Below is a small trained network, with its code and all its weights. Each question gives an input and a class and asks what happens when units are switched off, that is, made to give their printed mean instead of their output.

import numpy as np


def w(rows, s, z=0):
    codes = np.array(rows[::2]) - 128.0
    scale = np.full(codes.shape[1], s)
    scale[-1] = z or s
    return codes * scale


def f(y):
    return np.maximum(y, 0)


def log_softmax(a):
    a = a - a.max(-1, keepdims=True)
    return a - np.log(np.exp(a).sum(-1, keepdims=True))


def net(x, mask):
    res = np.array(x, float).reshape(1, 8) / 4 @ E
    y = f(res @ A[0][:, :-1].T + A[0][:, -1])
    res = res + np.where(mask, y, B[0][:, -1]) @ B[0][:, :-1]
    return log_softmax(res[-1] @ U[:, :-1].T + U[:, -1])


A, B = {}, {}
E = w([
[100,65,221,123,94,200,161,111,76,192],'x0',
[165,59,213,124,186,89,17,210,120,49],'x1',
[107,157,75,103,162,89,101,196,82,178],'x2',
[19,110,104,69,87,123,94,169,254,140],'x3',
[50,128,128,216,166,172,149,173,73,65],'x4',
[191,129,147,200,119,41,176,183,13,193],'x5',
[154,191,198,183,8,108,111,237,179,235],'x6',
[176,248,224,21,166,164,214,167,113,176],'x7',
],0.0077)
A[0] = w([
[132,75,140,193,102,89,140,122,97,114,58],'neuron 0',
[97,149,77,173,163,90,140,93,152,151,89],'neuron 1',
[148,161,101,41,166,146,147,111,186,104,108],'neuron 2',
[106,107,93,161,108,37,60,132,140,94,147],'neuron 3',
[107,79,27,171,108,31,22,147,180,128,157],'neuron 4',
[107,175,91,150,198,141,80,119,116,20,126],'neuron 5',
[2,19,106,97,152,195,63,103,159,67,162],'neuron 6',
[110,155,82,140,115,168,125,148,140,151,74],'neuron 7',
[71,196,132,140,73,159,142,128,146,181,135],'neuron 8',
[96,157,115,140,171,104,145,116,115,38,107],'neuron 9',
[143,120,133,103,100,133,143,74,164,83,97],'neuron 10',
[137,142,116,135,170,130,130,76,71,143,136],'neuron 11',
[135,149,97,148,193,139,115,121,145,9,156],'neuron 12',
[142,134,41,141,193,148,184,89,6,158,123],'neuron 13',
[135,132,127,86,110,168,127,65,177,116,150],'neuron 14',
[89,168,105,125,51,170,145,162,139,217,153],'neuron 15',
[119,186,106,37,146,135,130,142,166,140,133],'neuron 16',
[86,87,108,98,146,141,121,154,130,111,98],'neuron 17',
[111,115,102,84,92,183,143,60,149,93,82],'neuron 18',
[133,111,130,84,110,200,134,50,197,103,83],'neuron 19',
[126,135,139,149,129,133,132,102,146,179,66],'neuron 20',
[190,109,248,78,105,180,67,180,125,173,122],'neuron 21',
[109,124,111,139,172,143,124,151,131,43,71],'neuron 22',
[52,203,130,149,69,168,166,140,166,203,151],'neuron 23',
[157,140,87,133,193,170,164,88,34,145,110],'neuron 24',
[155,129,213,108,118,149,86,151,123,166,121],'neuron 25',
[117,205,97,4,154,144,140,152,188,141,147],'neuron 26',
[89,144,174,121,123,121,68,144,179,100,2],'neuron 27',
[82,188,113,143,73,196,180,177,169,183,124],'neuron 28',
[131,137,100,148,189,147,121,127,137,66,139],'neuron 29',
[116,195,130,40,149,123,108,127,197,143,148],'neuron 30',
],0.0097,0.0051)
B[0] = w([
[111,161,124,117,141,112,129,155,107,132,164],'neuron 0',
[141,111,181,121,131,133,100,140,123,122,156],'neuron 1',
[116,137,67,142,135,108,157,103,135,152,197],'neuron 2',
[96,154,104,98,98,146,88,152,145,150,192],'neuron 3',
[82,175,107,55,51,130,60,137,128,166,227],'neuron 4',
[175,111,124,160,181,128,176,169,118,94,209],'neuron 5',
[122,32,21,157,188,127,238,149,175,11,250],'neuron 6',
[141,132,152,129,136,160,129,126,127,119,149],'neuron 7',
[172,109,142,106,101,181,111,131,153,110,195],'neuron 8',
[170,97,145,160,144,146,162,157,119,116,180],'neuron 9',
[122,145,97,120,137,172,137,95,143,142,161],'neuron 10',
[135,117,174,135,129,107,127,105,120,134,168],'neuron 11',
[171,103,101,139,171,159,217,139,148,85,211],'neuron 12',
[135,85,197,142,133,80,103,107,86,132,209],'neuron 13',
[95,141,103,124,114,139,129,79,161,153,184],'neuron 14',
[165,100,153,137,106,194,129,169,153,95,214],'neuron 15',
[93,169,123,140,142,67,109,114,91,136,199],'neuron 16',
[127,111,119,142,150,109,136,159,128,101,159],'neuron 17',
[109,120,103,116,110,143,156,89,163,102,177],'neuron 18',
[100,129,97,111,108,145,127,82,156,142,193],'neuron 19',
[142,113,136,104,132,154,131,136,126,118,143],'neuron 20',
[220,128,207,159,136,131,128,178,70,142,221],'neuron 21',
[135,77,130,154,176,138,166,148,112,106,176],'neuron 22',
[170,112,151,82,110,199,85,150,162,113,219],'neuron 23',
[113,123,192,148,141,81,89,71,103,157,190],'neuron 24',
[171,132,180,146,142,146,133,166,97,131,186],'neuron 25',
[67,189,108,149,135,60,127,118,66,180,230],'neuron 26',
[118,92,158,153,156,94,141,109,115,141,163],'neuron 27',
[156,128,162,80,86,223,105,151,150,106,210],'neuron 28',
[159,93,142,156,155,119,174,146,149,109,182],'neuron 29',
[90,171,106,142,143,106,117,125,104,167,213],'neuron 30',
],0.011,0.016)
U = w([
[42,217,29,94,134,93,123,148,171,162,133],'0',
[171,151,213,208,205,35,142,105,46,193,141],'1',
[104,93,100,90,110,186,138,4,248,122,50],'2',
[236,39,143,151,174,172,172,224,173,67,254],'3',
[19,82,87,160,186,3,146,100,108,122,23],'4',
[135,199,214,64,60,141,8,163,103,201,134],'5',
],0.0074,0.00095)

Each question gives the input, the list of numbers given to net, and the class t.
The units are the neurons (one row each of A and B). Each row of codes is followed by its name. A weight is (code - 128) times the scale printed after its matrix; where a second scale follows, it is the last column's (A, B and U).
mask holds one flag per neuron, in row order. A switched-off neuron (its flag False) gives its mean, the last column of its row in B, instead of its output. The means were averaged over made-up inputs and are rounded, as every weight is.
A unit's drop is (log p(t) with every unit on - log p(t) with that unit switched off) / (log p(t) with every unit on - log p(t) with every unit switched off).
The circuit of an input: a set's keep is (log p(t) with only the set's units on - log p(t) with every unit switched off) / (log p(t) with every unit on - log p(t) with every unit switched off). Starting from the 12 units with the biggest drops (on a tie, the unit counted first), units are removed one at a time, each time the one whose removal leaves the highest keep (on an exact tie, the one counted first), for as long as the keep stays at least 0.8.
units of the circuit, in order: the units of the circuit, biggest drop first
most important unit: the unit with the biggest drop
top k neurons: the k neurons with the biggest drops, biggest first
drop of u: that unit's drop, to one decimal
input [-3,-2,5,6,-5,-7,-4,-5], class 0: units of the circuit, in order : [neuron 4]
input [-1,5,2,-3,1,0,6,7], class 1: top 2 neurons : [neuron 4; neuron 21]
input [-1,-8,-2,7,-7,-3,3,6], class 5: top 2 neurons : [neuron 6; neuron 26]
input [3,-2,1,4,-2,4,8,5], class 5: top 2 neurons : [neuron 6; neuron 12]
input [5,-1,-4,-2,0,8,0,8], class 1: top 2 neurons : [neuron 4; neuron 6]
input [-1,4,6,-7,-4,-3,2,-7], class 5: top 2 neurons : [neuron 6; neuron 4]
input [-1,-2,6,0,-3,-2,-2,-2], class 4: units of the circuit, in order : [neuron 28; neuron 23]
input [-3,0,6,7,-4,-4,5,-6], class 0: top 2 neurons : [neuron 6; neuron 21]
input [-7,-8,-4,6,2,-2,-8,3], class 4: top 2 neurons : [neuron 26; neuron 16]
input [7,-3,1,7,-8,8,-6,-4], class 4: top 2 neurons : [neuron 28; neuron 23]
input [-6,-5,5,3,4,-3,-3,3], class 4: top 3 neurons : [neuron 26; neuron 16; neuron 21]
input [4,1,6,-7,-2,1,-3,-8], class 1: top 2 neurons : [neuron 13; neuron 24]
input [3,2,7,2,-6,6,4,2], class 5: top 3 neurons : [neuron 6; neuron 12; neuron 5]
input [-8,-1,-8,-1,0,-8,1,7], class 0: units of the circuit, in order : [neuron 26]
input [-6,0,0,2,-1,-3,-1,-1], class 0: top 2 neurons : [neuron 4; neuron 13]
input [7,-3,0,0,-4,0,0,-4], class 2: top 2 neurons : [neuron 21; neuron 5]
input [0,-6,4,-3,4,2,-8,-2], class 1: top 2 neurons : [neuron 24; neuron 13]
input [-1,-3,-2,4,2,-7,-7,6], class 4: drop of neuron 26 : 0.3
input [-8,-8,7,2,-1,-4,5,6], class 5: drop of neuron 19 : 0.0
input [-7,1,1,1,-7,5,-1,1], class 0: most important unit : neuron 21
input [-6,-1,0,-4,-3,2,1,1], class 1: drop of neuron 6 : 0.2
input [-1,-1,0,-2,-4,-2,1,6], class 5: drop of neuron 6 : 0.5
